[128 = 0]
[123 124 139  60 125 125 119 105  86 123 127 136 157 126 134 136] : (51) (86)
[114 127 136  86 125 125 116  97 114 129 146 140 149 118 163 122] : (50) (80)
[122 145 145 105 136 111 123 109 111 124 128 146 180 121 145 126] : (51) (100)
[110 126 127  78  81 152 102  70 104 132 146 128 129 113 181 129] : (42) (81)
[114 120 129 100 125 133 121  93 108 131 128 148 134 117 161 123] : (42) (82)
[123 114 128  99 124 141 130  95 104 132 121 159 149 119 162 127] : (42) (82)
[111 131 127  95 122 127 116 102 109 127 127 151 149 126 152 126] : (50) (92)
[118 144 141  80 126 122 130 102 116  90 133 123 137 116 159 125] : (50) (80)
[111 118 163  95 136 122 140 106  99 130 151 165 152 129 151 128] : (50) (92)
[157 127 133  83 113 140 125 115 103 131 138 144 103 124 136 129] : (50) (79)
[104 126 141  96 129 142 129  96 117 123 135 126 128 125 152 135] : (50) (79)
[108 109 116 104 120 133 117  92 127 124 131 134 139 114 167 127] : (50) (80)
[101 125 147 108 133 124 117  95 105 132 133 157 173 125 166 125] : (51) (98)
[121 118 128  97 137 114 120 106  98 125 126 156 111 110 153 127] : (51) (100)
[111 113 118  85 141 118 118 100 114 132 129 148 157 109 140 107] : (42) (102)
[109 124 120 107 134 111 119 123 107 128 133 150 132 124 144 116] : (50) (92)
[121 122 129  69 122 142 129 103 105 125 131 131 158 120 150 119] : (50) (80)
[120 125 127  99 127 124 125  87 105 122 159 141 152 129 162 125] : (51) (100)
[124 124 132 121 123 127  96 126 117 134 127 130 134 117 144 140] : (51) (86)
[121 127 136 106 125 134 125 113 108 137 140 123 139 125 153 125] : (50) (79)
[107 115 149 121 124 120 118 102 112 121 133 137 192 125 153 132] : (51) (100)
[113 121 127  96 125 127 127 110 113 123 127 155 153 121 141 132] : (51) (100)
[123 131 136  88 140 120 124  94 108 139 141 148 154 127 150 133] : (50) (80)
[109 128 134 108 132 129 117  70 111 134 143 126 208  73 161 138] : (42) (102)
[105 118 130  81 137 128 125 111 100 119 132 151 132 114 137  40] : (50) (79)
[118 116 135 136 134  87 129 116  97 118 124 167 155 132 135 123] : (51) (98)
[118 149 136 102 123 113 122 110 121 129 124 159 150 125 141 124] : (51) (86)
[112 122 128 104 127 128 128 100 106 135 252 139 139 112 155 126] : (50) (92)
[120 122 135  98 124 116 120 103 107 193 134 167 119 122 150 130] : (50) (79)
[108 117 109 102 128 120 110  81 113 125 138 144 146 124 145 119] : (42) (102)
[102 124 119  91 122 131 119 107 107 136 132 131 120 122 164 133] : (50) (80)
[110 122 134  98 141 110 138 102 111 135 132 151 181 122 147 119] : (42) (81)
[154 122 126 123 124 131 125  99 109 108 125 142 141 119 146 135] : (42) (81)
[123 115 131 119 126 111 133 134 111 130 123 167 136 117 137 126] : (51) (98)
[111 119 128 113 116 147 134 101 111 128 127 143 131 112 146 123] : (42) (82)
[108 123 131  74 139 140 106  93  95 130 134 162 129 107 165 108] : (50) (92)
[118 119 125  96 105 133 124  89 109 133 125 148 139 122 154 127] : (50) (80)
[124 121 147  97 133 129 119 100 104 125 145 140 163 124 154 110] : (50) (92)
[119 115 131  86 124 128 118 123 110 135 136 153 137 118 154 123] : (42) (102)
[107 112 148  93 112 142 125  98 110 129 141 126 150 110 155 117] : (50) (80)
[124 125 130 111 133 161 112  96 111 135 124 140 179 118 150 115] : (42) (82)
[101 124 130  94 115 137 104  60  76 131 124 141 149 110 165 123] : (42) (102)
[111 119 124 111 144 127 113  81 104 134 120 160 156 124 162 132] : (42) (102)
[119 122 125  83 125 132 126 119 104 132 130 140 147 125 152 112] : (50) (92)
[112 116 125  77 136 126 112  94 111 120 129 134 164 125 143 129] : (50) (92)
[105 130 145 103 137 136 110  90 114 136 141 146 146 113 169 119] : (42) (102)
[ 85 119 117 119 134 103 138 119 116 126 137 157 169 122 132 101] : (50) (79)
[114 116 132 102 129 124 126  93 106 181 140 144 158 120 140 132] : (42) (81)

[119 125 127 130 131 139 134 128 127 129 128 116 136 121 120 134] : <44> (269)
[125 127 124 131 131 146 132 128 129 138 126 116 131 121 127 134] : <44> (271)
[125 124 126 126 124 142 131 126 133 129 128 126 135 120 139 131] : <39> (276)
[130 128 123 127 128 137 135 131 125 130 128 116 129 124 129 131] : <44> (271)
[139 135 128 126 125 101 131 127 126 124 125 131 111 154 129 126] : <46> (266)
[126 129 126 128 130 117 132 130 127 120 123 122 127 134 119 128] : <46> (277)
[127 125 124 128 134 138 135 131 127 132 127 112 134 126 124 136] : <44> (269)
[129 127 127 129 132 132 132 130 125 134 126 117 128 128 126 132] : <44> (271)
[132 130 127 129 131 132 132 129 125 137 124 124 132 124 121 135] : <44> (269)
[127 131 129 130 130 106 128 127 125 121 129 127 127 133 125 129] : <46> (277)
[121 124 128 124 130 138 127 131 138 122 127 125 137 115 133 136] : <39> (276)
[131 126 128 127 132 131 136 128 124 136 128 117 126 125 127 130] : <44> (269)
[135 132 125 124 126  96 134 132 130 116 126 122 107 144 131 132] : <46> (266)
[125 125 137 125 127 131 129 131 135 121 125 126 132 122 127 131] : <39> (281)
[126 127 128 126 124 145 130 126 138 130 129 127 126 117 139 133] : <39> (276)
[126 126 126 128 133 134 133 129 123 134 128 122 138 123 123 132] : <44> (269)
[129 132 127 127 130 143 138 128 125 132 126 119 143 126 125 133] : <44> (269)
[115 125 125 128 132 143 126 130 136 124 129 123 135 114 131 136] : <39> (276)
[129 131 126 127 130 133 138 133 125 137 127 123 128 126 127 132] : <44> (269)
[142 128 131 128 128 135 136 130 125 142 128 128 125 125 134 131] : <44> (269)
[116 125 121 126 124 137 127 131 137 120 127 125 122 124 144 132] : <39> (276)
[128 124 126 129 130 133 131 127 127 131 129 121 133 125 130 130] : <44> (269)
[133 126 125 129 130 131 137 132 128 131 124 116 126 130 128 130] : <44> (269)
[130 127 126 128 129 139 137 128 127 139 131 124 130 125 133 136] : <44> (271)
[125 124 131 126 126 133 130 134 136 125 126 124 130 119 129 131] : <39> (281)
[130 132 129 126 126 107 134 129 126 123 129 130 128 136 124 125] : <46> (277)
[125 132 129 128 130 114 130 126 128 121 118 127 128 129 119 131] : <46> (277)
[125 126 130 125 125 142 130 131 138 126 127 128 126 122 144 130] : <39> (276)
[145 130 128 125 123  99 135 125 127 125 126 129 107 139 129 125] : <46> (266)
[124 128 128 141 135 136 130 129 126 128 124 121 142 121 123 133] : <44> (269)
[132 133 130 126 123 108 136 131 126 127 127 127 125 128 114 130] : <46> (266)
[116 123 125 129 134 144 123 133 136 120 129 129 149 115 123 134] : <39> (281)
[140 124 131 124 122 132 132 131 137 126 125 129 131 131 137 128] : <39> (281)
[122 128 128 130 128 105 136 127 128 117 129 120 123 131 115 128] : <46> (277)
[127 128 130 129 132 133 139 126 125 136 129 120 137 124 124 128] : <44> (269)
[114 131 124 130 131 112 130 124 128 111 129 119 138 130 110 129] : <46> (277)
[129 132 129 127 131 117 129 127 123 122 127 127 129 136 123 128] : <46> (277)
[129 128 127 131 130 109 134 126 131 116 127 123 125 136 116 126] : <46> (277)
[120 123 124 127 124 133 129 132 139 122 126 135 133 120 138 129] : <39> (281)
[133 129 127 131 126 100 128 124 128 114 129 126 120 138 120 128] : <46> (266)
[141 127 123 128 123 126 135 132 126 139 127 126 112 141 143 127] : <44> (271)
[124 123 129 127 121 137 129 130 138 131 127 128 123 120 138 131] : <39> (276)
[126 120 129 127 127 138 128 134 137 126 128 130 130 115 138 130] : <39> (281)

[126 136 128 128 137 119 134 138 128 125 127 121 126 136 133 132] : <55> [10]
[127 129 134 126 135 112 133 136 123 129 126 120 124 134 126 132] : <55> [10]
[126 127 124 122 132 121 137 126 132 129 136 123 134 131 136 135] : <52> [5]
[129 124 125 130 135 126 139 130 132 123 127 128 134 122 128 124] : <52> [7]
[124 131 123 124 134 124 136 133 123 120 134 124 133 118 126 128] : <52> [7]
[126 136 134 119 132 115 141 134 134 129 140 128 137 125 126 120] : <52> [7]
[126 137 125 126 139 119 137 139 128 129 131 129 132 136 128 130] : <55> [15]
[124 130 127 131 138 112 137 132 128 122 129 121 121 139 123 135] : <55> [10]
[120 133 119 121 126 117 136 129 127 127 139 125 134 128 118 127] : <52> [7]
[125 132 121 121 128 128 142 130 133 128 135 124 130 135 127 128] : <52> [7]
[126 140 123 123 118 126 139 123 139 127 140 124 125 132 123 137] : <52> [5]
[128 140 124 125 143 124 146 143 130 121 121 123 129 133 128 136] : <55> [10]
[125 133 124 118 123 122 137 127 130 134 150 132 128 131 124 123] : <52> [5]
[123 124 127 131 136 119 138 125 131 113 128 123 129 125 129 136] : <52> [7]
[122 124 131 130 136 118 137 128 131 113 126 125 133 121 126 130] : <52> [7]
[126 134 128 124 136 121 133 133 133 121 133 126 133 124 127 126] : <52> [7]
[130 135 125 130 139 116 133 141 131 131 130 127 137 140 126 130] : <55> [15]
[124 126 126 128 129 125 132 125 135 113 135 124 129 130 122 132] : <52> [7]
[125 143 127 123 146 115 143 147 131 134 128 126 139 137 133 133] : <55> [15]
